In the rows, 128 means zero.
Each row is followed by its class.
[204 112  88 108 107  97 111 153 121 114 158  83 146 189 120 123 151 112
 159 130 146  95 116 113 133  55 151 103 143 137 115 108 166 110 137  97
 156 103 164 144 121  73 166 155  40 149  99 103 137 132]  <22>
[182 120 126 176 111 163 108 138 125 141 152 142 149 147  91 138 213 166
 139 123 127 122 156 116  96 150 164  99 126 122 146 131 138 100 163 101
 137 130 148 148  85 144 140 141 166 125 105 130 141  70]  <11>
[167 108 124 150 109 178 111 158 124 128 143 110 155 141 120 145 215 168
 138 121 118 128 151 119 106 163 169  95 116 128 141 133 124  96 163 108
 151 133 135 149  91 147 133 148 171 122 103 140 131  83]  <152>
[225 105  76 104 104  93 108 148 125 117 140 108 146 182 122 138 123  99
 161  97 174 105 141  94 144  51 126 132 142 123 113 116 165 122 149  87
 134 122 147 157 128 107 159 133  59 141  97  71 125 150]  <11>
[169 104 134 167  98 181 117 146 146 126 153 136 148 153 106 141 214 164
 137 128 112 112 139 110 111 174 158 105 113 115 147 142 132 109 150 119
 131 156 146 149  97 150 127 147 171 142 105 137 141  89]  <139>
[182 131 129 174 118 168 111 144 133 131 164 110 144 163 103 128 214 179
 131 129 110 143 148 112 110 155 162  98 115 125 162 121 140 111 163 136
 151 137 169 137  89 148 155 171 160 117 118 125 121  55]  <90>
[155  91  99 146  95 148 165 121 160 173 171  68 132 196 138 120 178 138
 120 146 178 151 159  90 165 138  98 121  87 136 201 155 178 177 156 143
 123 108 215 138 139 117 176 163  60 125 125 112  99 121]  <90>
[ 48 117  96 139 109 111 159 154 112 130 117 176  76 121 106  79 118  98
 130 108 137 172 118 118 166 144 161  97 119  72 146 151  75 134 127 155
 175 166 146 129 113 121  98 113 146 134 129  86 192 165]  <22>
[ 48 112  91 147 114 113 153 152 104 137 117 182  64 126 101  83 120 100
 130 107 139 174 116 120 166 147 164  94 121  72 140 147  81 139 128 164
 182 164 144 130 109 116  89 110 147 142 123  90 189 172]  <22>
[183 115  95 109  99 101 112 141 137 123 160  81 148 187 125 149 163 104
 164 124 157 108 133 102 135  64 149 113 129 127 132 118 180 119 125 106
 149 119 165 142 123  78 153 151  38 143  99 117 131 135]  <139>
[186 121 133 170 111 181 116 144 126 131 156 150 132 153 102 135 192 171
 129 139 125 127 162 110 107 161 158 105 120 143 148 139 135 118 145 132
 135 140 157 138  87 136 148 153 164 112 114 122 133  63]  <14>
[ 63 137  96 148 105 105 144 167 106 126 118 170  74 133 125 104 130  97
 136 120 147 185 137 113 168 123 172  92 121  54 148 147  91 153 139 171
 175 177 144 103 120 116 103 113 138 133 132  84 172 164]  <98>
[204 127  80  97  96 109 101 162 115 127 148  72 155 181 130 150 147 111
 160 121 156 109 136  99 132  53 159 116 138 125 124 110 168 117 136 106
 160 105 157 147 131  72 170 150  37 140  93 111 114 126]  <152>
[216 101  81  96 112  93 110 146 121 119 137  92 147 185 120 139 128 106
 159  99 168 104 139  92 143  54 126 138 134 122 109 115 168 126 152  91
 120 112 151 153 130 112 165 142  39 134  93  78 125 149]  <11>
[ 54 120  69 124 101 119 151 153 110 143 116 165  89 123 114 108 123  98
 130  93 147 178 137 108 152 142 170 108 104  67 149 151  78 153 130 171
 183 171 143 130 117 117 103 116 144 131 118  83 164 163]  <152>
[154  82 108 144  93 170 186 121 166 169 156  87 130 188 132 124 169 119
 112 147 197 129 166  95 174 132 108 117  92 156 189 158 171 177 130 134
 111 110 199 143 127 104 169 148  77 124 119  96  98 125]  <14>
[204 132 110  99 104  98 107 137 127 120 164  69 141 183 136 141 137 107
 178 139 133 102 135 112 139  60 158 111 142 141 119 120 165 121 135 103
 152 109 159 142 123  72 161 143  45 147 102 103 118 135]  <110>
[ 42 105 112 127 115 122 153 133 138 146 126 172  82 127 108 121 138 106
 128 113 147 174 138 108 146 156 162 106 103  63 155 158  79 152 123 166
 177 178 136 133 114 118  98 110 167 137 124  89 175 180]  <139>
[149  98 105 162  82 165 174 127 160 161 148  83 141 187 140 108 164 131
 127 146 184 134 162 101 179 127  95 112  89 157 195 150 174 173 142 147
 108 122 202 144 123 109 169 149  76 116 123  89 110 126]  <14>
[ 70 123 100 136 111 113 138 150 108 143 134 159  90 126 123 113 134 102
 128 134 150 186 131 101 157 125 172  95 132  64 160 166  88 152 136 176
 184 171 142 115 109 113 129  98 148 139 121  87 175 168]  <98>
[ 56 114 135 127 112 120 150 126 127 153 130 166  69 125 119 115 116 112
 138 123 144 176 146 105 167 155 162 110 121  80 154 161  78 155 122 178
 178 160 138 134 110 111 108  99 162 143 124  83 166 188]  <110>
[171 109 140 165 102 167 109 158 119 116 145 129 136 151 103 120 207 159
 139 131 116 124 122 125 114 163 175  86 136 126 137 136 127  87 158 104
 152 131 144 143  92 135 125 141 177 140 105 142 157  97]  <22>
[186 110 130 171 113 178 123 148 124 126 145 138 146 146 120 132 190 171
 127 127 121 137 157 115 120 161 167  96 123 138 132 147 129 102 161 113
 145 142 147 143  79 151 139 144 169 118 104 122 135  77]  <14>
[181 126 158 161 104 164 106 138 138 136 151 131 136 144 117 143 204 173
 143 147 110 114 156 119  99 163 158 108 128 154 158 138 129 120 143 136
 137 129 144 136  87 131 120 136 179 131 115 129 134  83]  <110>
[ 58 117 106 141 119 130 167 154 105 130 117 157  72 128 109  89  98 109
 118 120 128 180 132 113 185 136 156 113 109  75 140 165  72 147 129 175
 158 157 145 125 113 117 119 127 138 108 130  67 170 162]  <14>
[ 45 125  96 115 107 121 150 167  94 138 108 139  87 117 123  98 124 109
 130 104 121 182 126 114 169 137 169 117 109  57 147 155  63 139 136 161
 169 153 136 128 128 119  97 123 134 114 120  90 171 170]  <152>
[213 108  75 106  98  91 124 147 122 102 150  72 146 182 121 118 147 102
 159 120 171 109 118 106 152  57 133 118 144 136 112 109 178 113 142 110
 142 110 165 157 129  82 159 150  47 139 106  92 124 149]  <22>
[ 49 120  87 134 120 102 162 144 105 145 121 151  85 118 102 100 103 108
 132 102 136 183 122 111 168 131 153 116 115  40 129 169  71 138 148 164
 154 159 133 131 128 123 113 115 140 120 121  80 184 179]  <11>
[193 118 128 159 110 173 124 147 126 124 141 133 127 164 111 139 187 161
 118 139 137 124 154  98 113 147 182 107 115 137 143 125 135 114 140 130
 137 128 158 143  89 121 157 158 157 124 111 125 129  71]  <14>
[ 51 135 127 135 100 118 158 142 118 137 119 160  66 129 122  98 126 122
 143 115 132 172 146 117 182 159 164 114 103  75 148 160  81 150 131 171
 169 165 144 116 123 121  90 115 150 128 134  95 165 169]  <110>
[169 106 134 163 107 160 113 148 121 118 148 131 141 146 103 119 211 162
 141 135 116 121 128 124 115 161 175  88 128 130 140 136 128  88 157 108
 152 131 150 145  91 132 131 146 167 137 105 145 159  93]  <22>
[ 25 114 112 122 109 114 160 143 115 135 117 158  87 126 118  95 135 112
 136 108 125 179 122 118 164 150 171 107  95  50 146 155  70 146 124 172
 162 173 141 118 125 121  85 123 130 126 122  98 182 179]  <139>
[211 110  88 113 105  99 133 141 133 115 144  76 164 181 140 132 164 122
 150 137 152 102 139 104 121  70 148 127 121 137 112 105 171 110 149 116
 140 102 155 154 122  98 133 151  50 141 100 103 123 134]  <139>
[199 120 133 177 119 176 100 149 125 133 159 126 133 168 111 134 204 175
 127 139 118 137 151  98 118 160 178 100 124 123 154 129 136 115 172 125
 147 149 172 143  92 148 161 160 157 125 107 132 119  68]  <90>
[ 62 114  84 144 118 112 146 137 119 164 113 174  80 126  94 111 121 105
 120 100 155 178 137  98 165 131 166 116 121  58 143 163  90 143 144 148
 178 157 131 139 110 118 133  97 154 130 111  82 178 173]  <11>
[160 101  88 152 101 145 155 137 160 167 156  77 151 179 148 110 204 120
 142 155 169 135 136 114 168 100 102  96 103 141 211 141 188 166 149 118
 116 122 180 131 127 135 164 148  73 135 115  94 124 126]  <98>
[229 124  78 107 114  96 113 146 116 108 154  59 151 195 134 123 148 124
 151 110 156 133 130  91 154  59 139 124 120 134 126 104 182 131 157 126
 154 116 176 148 120  94 173 162  31 130 111  87  96 120]  <90>
[148  96  93 143  73 165 152 142 159 161 146  62 158 174 140 117 193 133
 135 135 169 129 155 109 169 129  97 117  89 138 201 146 162 165 147 133
 126 110 188 150 132 112 147 150  79 118 117 108 108 135]  <152>
[221 107  80  98 106 100 114 154 124 117 142  87 139 187 120 133 133 102
 160  99 169  98 138  91 158  52 134 134 132 121 114 119 164 122 151  93
 129 110 149 154 123 103 161 138  54 141  92  80 124 142]  <11>
[212 113  73  95 102 100 114 161 114 119 139  66 166 177 145 128 147 120
 154 122 151 109 142 101 125  57 150 127 131 137 120 103 155 107 152 105
 144  96 158 154 120  95 160 162  43 138  95  98 119 124]  <152>
[141 120 128 145  77 164 168 114 169 170 151  61 156 184 151 112 181 146
 142 162 186 133 169 102 168 131 117 113  92 155 205 152 160 157 148 147
 130 104 195 131 122 120 144 138  92 134 121 117 123 146]  <110>
[ 64 135  95 144 111 123 172 158 103 127 111 182  67 128 113  89 110 109
 121  96 145 185 151 105 193 140 167 108  98  75 135 158  81 143 136 161
 163 174 147 116 113 114 108 124 144 117 135  74 167 154]  <14>
[164 101  89 159 101 169 173 122 162 170 147  94 145 183 135  97 181 134
 127 137 169 127 160 104 179 117  91 106  81 160 206 137 177 164 140 115
 111 122 190 150 118 128 176 153  87 121 120  79 106 122]  <14>
[194 129  84  95 102 104 105 154 116 120 149  63 167 178 136 149 148 111
 161 110 151 114 134 102 144  46 157 113 126 132 124 107 171 116 135 102
 160 106 156 142 127  78 169 156  29 142  99 109 116 125]  <152>
[170 126 156 162 104 159 114 135 128 128 147 120 139 146 123 141 208 169
 155 140 103 115 156 125 118 161 164  97 122 141 148 141 128  99 160 110
 146 138 144 140  96 142 125 137 182 132 111 131 136 101]  <110>
[ 26 110 109 122 116 122 164 136 122 129 119 162  91 120 111 101 126 105
 133 105 128 182 118 120 167 148 158 116  96  53 147 157  76 141 122 174
 154 168 139 122 129 130  88 125 140 126 126  95 180 183]  <139>
[ 35 110 110 121 110 123 155 127 130 145 125 175  90 125 118 115 139 108
 125 107 153 179 133 106 151 152 175 109 102  64 156 154  80 146 118 174
 176 174 137 130 115 110 102 105 165 137 123  97 175 179]  <139>
[ 56 120  95 124 113 119 143 155 117 152 114 170  84 123 115 111 134 109
 126  98 147 179 145 105 155 137 180 110 107  73 156 148  77 145 128 162
 193 165 135 133 108 112 117 108 155 130 114  80 164 167]  <152>
[170 109 135 158 106 167 117 156 121 122 144 130 144 150 112 120 205 170
 134 132 119 120 132 120 105 162 174  84 129 129 131 126 124  90 164 113
 147 127 140 142  93 140 125 144 170 142 105 141 157  93]  <22>
[135  82 104 133  91 152 163 127 157 161 160  91 130 183 131 111 181 123
 128 147 185 121 137 101 158 129 108 110 100 140 190 151 165 158 128 129
 118 105 198 148 139 104 148 146  74 141 115 119 124 141]  <22>
[231 122  65 115 102  90 114 158 114 109 153  63 161 187 151 126 148 105
 162 151 148 121 133 104 127  43 143 113 151 123 117 105 181 116 166 118
 141  97 158 138 123 105 165 150  41 142  99  89 126 133]  <98>
[161 111 141 149 101 166 115 137 133 127 142 132 137 158 116 149 223 162
 127 140 128 121 146 103  85 163 181 107 111 114 160 117 127 110 134 125
 136 138 152 145 100 127 126 151 167 134 114 146 138  94]  <139>
[213 130 107 101 106  98 114 137 133 122 161  64 147 188 138 145 136 117
 174 141 144  98 141 107 138  60 145 117 132 148 126 125 171 124 137 116
 155 106 165 139 117  82 161 142  46 151 101 102 116 133]  <110>
[168 107 131 169 105 181 114 145 140 134 152 138 151 155 112 148 220 168
 138 134 114 113 149 113  88 175 170  95 119 122 142 134 133 104 157 120
 125 153 145 144  97 148 115 147 175 145  96 148 136  83]  <139>
[ 69 120 116 148 121 121 144 146 115 146 130 163  77 132 108  95 131 118
 118 110 136 202 139  99 172 150 174 103 113  68 157 151  87 149 148 174
 194 164 157 131 111 115 123 119 139 124 128  83 155 158]  <90>
[155  98 143 158  99 176 123 136 140 127 148 123 157 146 116 147 229 171
 141 129 116 121 139 127 109 177 164  91 108 120 146 137 135 106 154 121
 140 141 139 144  94 142 107 145 181 136 104 152 142  89]  <139>
[ 63 109  88 149 120 107 142 131 115 162 115 179  81 132 104 113 115 109
 125 102 157 182 142 101 159 132 171 114 116  63 147 163  91 140 147 155
 186 165 138 135 108 117 133  88 159 129 115  81 176 174]  <11>
[150 106 134 151  69 153 163 121 166 163 148  69 140 185 151 119 178 129
 149 155 165 119 160 108 167 141 101 116  95 158 206 154 171 168 143 135
 110 116 198 142 137 105 138 132  86 138 124 107 105 146]  <110>
[ 64 119 109 144 112 109 137 143 107 137 132 163  81 121 133 113 141  96
 126 131 148 194 129 104 153 132 174  90 131  64 160 159  97 153 135 170
 185 168 134 119 108 125 124  98 151 130 128  85 173 175]  <98>
[172 108 131 159 106 179 110 138 144 130 155 152 150 156 105 145 219 168
 139 137 113 105 148 110  93 167 169 102 111 119 147 130 136 103 146 111
 136 149 149 155 100 145 126 151 173 149  98 140 132  77]  <139>
[ 52 121 105 120 105 120 143 152 110 145 115 166  95 118 117 111 132 110
 122  91 150 190 146 102 159 142 177 114 108  75 154 156  73 145 131 161
 189 162 139 125 113 109 111 110 144 131 122  85 168 171]  <152>
[215 132  79 114 110  97  93 153 112 120 169  68 155 187 142 146 153 105
 169 144 148 116 124 102 131  36 153  99 154 117 132 116 183 116 141 116
 161 110 159 129 122  86 173 143  35 152  96 113 125 126]  <98>
[158  86  98 145  83 141 172 116 156 183 155  73 142 184 133 129 175 118
 128 134 188 126 153 100 155 134 100 124 103 127 187 164 167 166 156 107
 114 106 190 148 129 116 160 127  83 137 111 109 118 140]  <11>
[136 119  97 127  77 174 162 135 169 163 146  71 171 171 139 117 185 138
 124 135 200 147 165 103 162 125 116 128  84 143 202 157 150 155 146 137
 133 103 189 132 125 121 150 148  99 123 117 117 118 135]  <152>
[ 40  96 109 132 109 124 157 131 135 144 121 179  89 126 105 116 143 109
 121 108 148 179 133 107 151 159 163 112  99  69 155 160  82 149 124 175
 176 174 136 135 113 111 105 107 164 133 124  89 178 185]  <139>
[183 119  91 101 102 104 118 136 133 117 155  72 159 185 128 146 161 110
 171 118 146 105 126 110 135  67 145 110 117 119 128 106 175 115 131 108
 146 118 158 142 129  83 148 154  40 145 103 122 130 137]  <139>
[ 39  96  99 135 114 121 160 135 128 136 118 186  83 118 110 111 137 104
 129  95 138 178 136 117 153 163 153 107 100  61 150 148  80 146 123 171
 171 179 132 128 115 131  75 113 161 130 132  94 177 172]  <139>
[204 127 113 105 110  97 110 133 136 130 169  67 138 189 141 143 142 112
 178 146 141 109 144 107 139  64 158 108 140 147 125 119 175 119 140 101
 154 106 162 145 124  79 162 146  45 150 100 103 121 135]  <110>
[225 105  91  90 105 101  98 163 114 101 156  90 149 188 140 133 139 104
 165 131 162 113 134  95 142  42 128 116 148 129 128 111 170 134 143 127
 137 120 148 131 125 107 163 138  44 140 103  74 125 139]  <98>
[150 108  88 140  64 161 158 144 157 154 136  63 161 173 140 117 188 128
 130 139 181 130 155 101 176 117 107 121  91 137 202 145 160 159 139 134
 125 112 193 152 138 102 146 151  83 123 114 105 108 131]  <152>
[ 59 119 114 138 118 107 138 152 107 139 127 160  84 125 126 108 133  99
 130 129 145 193 127 111 155 131 174  93 133  64 154 160  86 148 136 162
 189 168 136 113 104 123 123 101 139 135 125  85 180 177]  <98>
[164 101 124 166  86 161 163 135 158 162 157  56 149 196 137 105 188 146
 129 151 166 151 154 103 174 143 102 110  88 143 206 146 175 169 166 145
 120 115 221 142 128 114 157 156  67 124 123 104  91 116]  <90>
[159 111 111 158  75 152 153 143 150 155 156  70 159 184 159 110 193 131
 143 166 173 137 141 107 166 114 106  99 107 128 206 144 177 167 147 142
 117 119 194 129 131 120 152 140  65 135 121 107 117 128]  <98>
[146 110 114 167  92 151 169 127 160 176 147  74 156 178 137 113 189 136
 132 133 194 141 163 112 161 131 120 111  90 132 184 160 165 154 175 114
 119 106 189 127 116 135 145 138  81 126 116 118 130 141]  <11>
[ 55 138 101 139 109 110 146 167  98 128 127 160  78 131 128  91 128 111
 141 121 136 178 130 115 178 124 164  98 117  50 146 152  82 148 137 176
 166 172 142 103 120 128 108 120 119 128 131  90 177 159]  <98>
[165  86  90 131  84 150 161 128 164 162 178  67 144 189 147 123 192 116
 134 167 178 131 142 100 150 120 101 109 103 128 204 157 176 177 139 133
 123 110 187 130 135 118 179 141  73 135 123 109 116 128]  <98>
[185 116 138 175 115 164 112 150 114 123 147 114 138 159 113 130 205 172
 132 119 106 150 146 113 126 170 163  94 119 131 144 136 137 103 181 117
 149 140 161 135  92 149 136 152 159 127 108 136 122  82]  <90>
[ 56 115 130 140 113 117 151 129 132 157 126 171  76 126 124 118 118 115
 132 133 145 179 150 110 158 151 170 107 122  85 155 162  78 154 129 172
 183 165 145 134 109 104 111  99 164 140 126  80 166 184]  <110>
[181 132 126 173 111 155 115 142 116 137 147 139 147 151  99 140 211 170
 137 115 130 121 153 111  99 143 166 101 114 123 145 136 135  98 163 104
 140 130 150 137  84 142 139 140 163 133 106 131 141  76]  <11>
[155 100 139 165 100 170 120 140 143 123 147 127 150 147 108 139 230 168
 139 125 111 130 141 118 105 177 161  94 108 122 148 141 135  98 151 113
 143 147 137 141  95 150 117 147 174 130 104 144 148  97]  <139>
[233 128  86 114 103  94 114 169 112 101 151  65 162 189 153 127 137 112
 161 152 143 122 132  96 131  49 146 117 142 125 120 113 171 113 159 124
 139  96 165 131 120 105 154 149  28 153 100  93 133 125]  <98>
[185 124 135 166 105 176 122 140 126 123 144 141 124 159 113 137 186 165
 122 142 135 121 159  98 114 156 176 103 112 137 150 125 131 116 135 133
 138 134 158 146  84 126 158 154 173 127 116 126 130  66]  <14>
[ 62 121 114 145 116 133 161 151 101 129 115 151  73 125 117  88 101 103
 128 115 122 177 128 116 185 144 160 109 110  68 142 161  73 147 130 170
 157 162 150 126 111 123 113 120 133 109 127  81 165 169]  <14>
[213 133  92 112 112  88 101 149 114 116 169  60 152 188 146 142 151  99
 168 148 143 118 123 111 125  41 153  98 153 129 130 112 182 122 141 108
 155 108 159 123 115  85 179 140  35 149 105 105 122 123]  <98>
[229 123  76 125 111  93 111 162 107 110 146  63 157 188 155 125 147 109
 159 161 143 116 130 105 129  40 149 108 151 126 121 100 177 113 159 115
 139  96 161 137 118 107 159 153  32 146  97  96 124 129]  <98>
[162 121 137 156 100 175 113 143 140 128 157 145 153 150  98 141 222 171
 140 132 121 122 148 111  93 160 156 104 110 123 161 135 131 107 139 129
 140 145 151 141  98 136 116 150 168 132 111 136 147  80]  <139>
[ 61 119  87 142 112 110 139 153 103 131 127 171  83 128 128 102 124  97
 137 123 142 194 128 117 157 126 159  91 131  65 156 154  89 151 135 174
 176 176 139 106 110 130 111 106 144 130 127  82 178 167]  <98>
